(in the rows, 128 means zero)
Each row is followed by its class. Each block has new classes.
[113 116 117 136 123 154 119  97 179 122 138 151 134  75 118   4 141 118
 135 134 126 129 125 130 109 138 129  88 125 122] | R
[120 127 117 126 109 129 112  43 133 106 122 132 130 112 123  69 155 119
 123 136 126 144 122 130  72 122 136 112 125 140] | G
[124 147 122 102 134 141 124  57 100  84 129 120 129 122 126 142 135 128
  98 132 183 141 144 149 109 126 130 112 121 133] | R
[132 123 102 156 121  91 120  84 143  84 145 119 131 109 122  98 140 132
 127 141 116 133 129 120  82 124 134 137 132 156] | G
[108 123 127 126 100 125 105  78 118 135 147 137 116 128 118   4 144  88
 149 145 130 137 138 146 107 156 122  94 121 158] | G
[131 135 138 130 131 113 110  80 108 119 138 122 122 115 115  32 158 122
 119 126 124 135 148 127 117 106 128  99 141 145] | G
[115 126 130 130 108 110 113  82 136 137 125 154 123 120 124  63 125 131
 126 147  89 133 143 131  77 136 124 108 129 145] | G
[121 130 135 132 121  99 116  78 144 128 109 131 144 127 123  59 116 121
 122 131 116 126 125 134 101 126 132 119 125 128] | G
[101 125 123 127 116 150 113  96 112 101 124 129 134 142 135  89 131 143
 134 136 117 141 122 136 133 123 129 115 121 149] | R
[117 126 129 134 124 125 110  92 132 101 134 133 122 130 113 102 134 126
 131 129 119 148 129 125  96 144 125 112 130 155] | R
[120 116 126 136 127 116 124  90 126  92 127 140 131 122 133 119 127 134
 116 130 120 148 122 137 107 136 136 122 122 138] | R
[122 129 114 130 105 152 115 128 131 107 126 134 126 120 131  60 128 128
 123 130 112 116 131 129 104 135 121 130 117 132] | G
[119 136 134 152 103 151 110 107 114  93 131 135 132 137 122 120 119 132
 123 134 119 134 129 137 138 158 123 110 112 152] | R
[113 121 142 119 120  95 118  86 106 147 133 112 121 118 127  84 154 140
 133 133 118 153 138 130  81 133 120 166 131 178] | G
[126 126 117 120 128 102 121  61 121 115 126 118 116 111 116  90 160 130
 130 126 132 147 133 131 106 120 134 110 133 141] | G
[125 117 127 123 109 120 111  39 126 119 130 129 116 118 108  88 150 126
 126 126 123 155 127 136  95 143 127 105 124 158] | G
[115 128 123 103 111 169 116  38 107  95 131 133 122 123 112 110 139 115
 122 110 155 169 126 127  69 126 119  84 118 150] | G
[128 126 103 118 111 106 121  94 120 158 128 126 125 106 122  78 150 120
 129 126 121 146 128 120 100 132 122 168 104 152] | G
[124 132 139 125 110 119 107 103 129 108 136 120 112 122 138  97 140 130
 129 133 118 161 134 136 107 121 123 137 122 132] | G
[126 127 140 120 136 159 124  76 115  79 127 132 133 127 119 148 132 140
 157 122 110 150 115 131 107 141 135  99 125 151] | R
[159 118 128 173 118  73 118  67 135 107 126 136 122 121 162 116 134 131
 121 131 124 158 132 123 119 139 131 111 121 127] | G
[129 129 131 124 110 148 125  95 132 111 132 143 122 133 117  52 134 134
 129 120 131 136 125 136  88 151 129 103 118 154] | R
[130 126 132 157 116 109 127 109 109 103 121 131 119 135 113 111 132 135
 132 139  63 140 120 129 114 121 129 135 141 157] | R
[124 128 153 162 135 123 125  71 126 104 127 129 132 109 127 117 125 132
 133 133 108 133 135 135  85 134 129 123 119 146] | G
[130 126 123 133 114 119 125  91 136 114 136 134 124 132 124 105 122 126
 124 122 143 145 131 139 120 131 121 128 131 146] | R
[ 97 118 119 128 128 114 117  58 124 109 137 124 130 114 120  91 127 121
 126 133 125 147 127 133  46 128 123 127 121 142] | G
[129 119 117 118 120 117 111  59 116  98 124 110 126 118 115  44 151 136
 138 140 132 160 129 140  88 125 139 103 104 140] | G
[115 125 131 116 130 110 121  75 127 112 125 128 128 124 119  98 123 126
 147 132 122 147 124 123 110 157 145 117 134 151] | R
[131 121 124 130 114 125  97 118 129 101 120 137  92 139 125  67 140 132
 128 125 126 153 124 134 100 140 137 137 128 136] | G
[124 116 123 137 121  84 123 115 118 116 137 115 120 131 124  17 156 127
 131 130 122 134 132 116 103 124 126 129 133 158] | G
[157 131 123 125 126 118 108  78  92  89 130 128 112 124 136 168 132 125
 133 140 113 154 137 120 103 130 120 144 128 164] | R
[130 139 124 125 122 145 111 114 108  95 132 126 131 128 134  89 139 122
 127 148 126 143 137 137 123 139 126  97 127 155] | R
[140 115 105 159 123 103 126  87 133 107 123 131 128 119 127  71 131 132
 127 128 101 145 123 120  96 112 129 130 108 128] | G
[130 123 141 116 121 118  84 111 119 118 111 121 116 135 141 135 105 129
 141 116 119 153 121 119 118 135 144 170 139 158] | R
[124 128 128 133 135 118 122  87 116 102 129 124 134 116 128 113 125 130
 121 132 116 145 128 130 105 130 128 129 131 141] | G
[115 124 123 143 121 111 122  66 142  96 136 117 129 110 116  55 117 135
 110 130 119 145 129 154  92 118 133 119 123 142] | G
[123 128 120 115 142 116 109  73 139 108 123 125 137 109 124  79 150 122
 114 132 126 146 129 132  77 135 133  92 130 150] | G
[122 133 125 133 117 109 109  84 126 134 131 131 115 122 123 102 131 125
 126 129 113 145 115 133 124 146 133  97 123 148] | R
[136 129 118 139 112 136 113  77 118  83 129 113 120 122 129  85 144 122
 135 125 119 140 141 123 110 104 132 102 119 133] | G

Each row is followed by its class. Each block has new classes.
[124 131 134 131 124 127 131 134 130 126 124 129 125 139 125 117 129 117
 131 126 133 127 121 125 122 128 128 129 127 128] | A
[134 145 111 121 118 132 142 145 136 125 122 117 130 152 111 127 121 117
 116 116 132 114 136 132 139 133 141 138 116 129] | V
[130 124 129 125 125 133 127 131 129 130 128 130 131 128 128 127 132 127
 128 129 128 127 132 128 128 129 132 127 125 122] | A
[126 127 128 126 128 125 125 131 130 131 131 128 127 131 130 128 128 130
 127 124 130 134 125 125 123 126 128 129 123 126] | V
[123 118 117 126 149 140 110 125 131 119 114 142  96 147 134 111 119 136
 147 123 127 140 136 127 112 128 129 135  96 112] | V
[138 116 127 125 100 127 129 133 129 141 148 113 129 131 124 144 107 124
 140 128 105 139 140 129 117 128 147 113 120 126] | A
[111 135 140 134 117 143 127 139 142 137 124 106 121 133 138 123 117 135
 138 146 141 134 119 128 114 103 127 130 137 120] | A
[133 122 134 125 131 135 132 131 127 138 130 124 132 132 134 129 125 126
 138 131 129 127 124 131 128 136 127 119 125 126] | A
[133 119 135 128 129 131 123 132 122 140 127 124 134 131 130 123 126 127
 135 129 135 127 119 126 122 131 131 109 122 119] | A
[145 127 124 117 160 117 142 107 143 129 141 142 139 138 132 129 129 119
 114 131 148 123 134 121 122 137 126 126 119 128] | A
[118 119 118 153 136 129 108  99 131 132 145 115 133 118 120 129 115 123
 124 115 131 145 125 126 134 112 125 126 149 122] | A
[142 128 120 124 162 139 113 121 119 141 125 110 139 126 128 137 126 132
 126 104 144 135 132 152 138 130 126 129 119 108] | V
[129 132 127 128 112 128 138 136 132 137 137 125 130 136 125 128 118 122
 141 130 119 130 132 126 124 129 135 119 126 129] | A
[136 129 139 120 139 127 134 119 130 137 134 138 140 128 136 125 128 117
 133 139 150 132 126 123 124 122 137 123 120 121] | A
[133 126 130 112 100 121 127 138 129 150 113 142 144 127  99 144 130 138
 117 132 137 124 123 123 130 123 119 146 116 118] | V
[130 124 133 130 132 126 129 128 121 136 131 118 132 133 129 130 123 129
 142 128 142 126 118 136 123 133 136 120 121 126] | A
[133 119 126 156 112 128 122 129 112 129 128 139 140 143  95 119 132 118
 138 118 132 130 112 113 148 129 138 112 116 123] | A
[125 125 129 127 127 128 129 128 126 135 126 127 128 133 131 128 131 126
 120 125 128 125 129 129 118 128 126 128 128 129] | V
[125 130 138 134 102 121 129 133 133 139 129 149 125 136 116 145 125 134
 114 116 134 135 121 123 118 130 119 143 137 126] | V
[138 121 113 106  98 117 119 149 130 125 116 106 136 132 134 113 130 134
 136 130 136 151 104 136 153 114 132 122 151 120] | V
[126 120 141 136 106 123 123 131 120 126 135 151 128 127 143 132 138 129
 124 124 130 144 123 129 117 134 130 128 147 112] | V
[127 129 129 122 133 132 128 128 129 127 132 126 126 134 132 128 125 122
 124 126 129 127 131 129 129 131 127 127 128 126] | A
[130 129 132 132 121 130 127 130 126 128 126 129 124 128 128 128 129 129
 129 130 128 129 132 129 129 129 132 129 125 124] | A
[132 127 129 139 112 128 128 138 125 121 139 139 124 145 140 122 132 115
 128 112 105 151 133 138 122 129 143 127 135 118] | V
[129 129 126 124 131 130 125 131 132 129 130 126 125 134 129 131 128 127
 131 126 131 124 130 130 130 128 125 131 124 128] | V
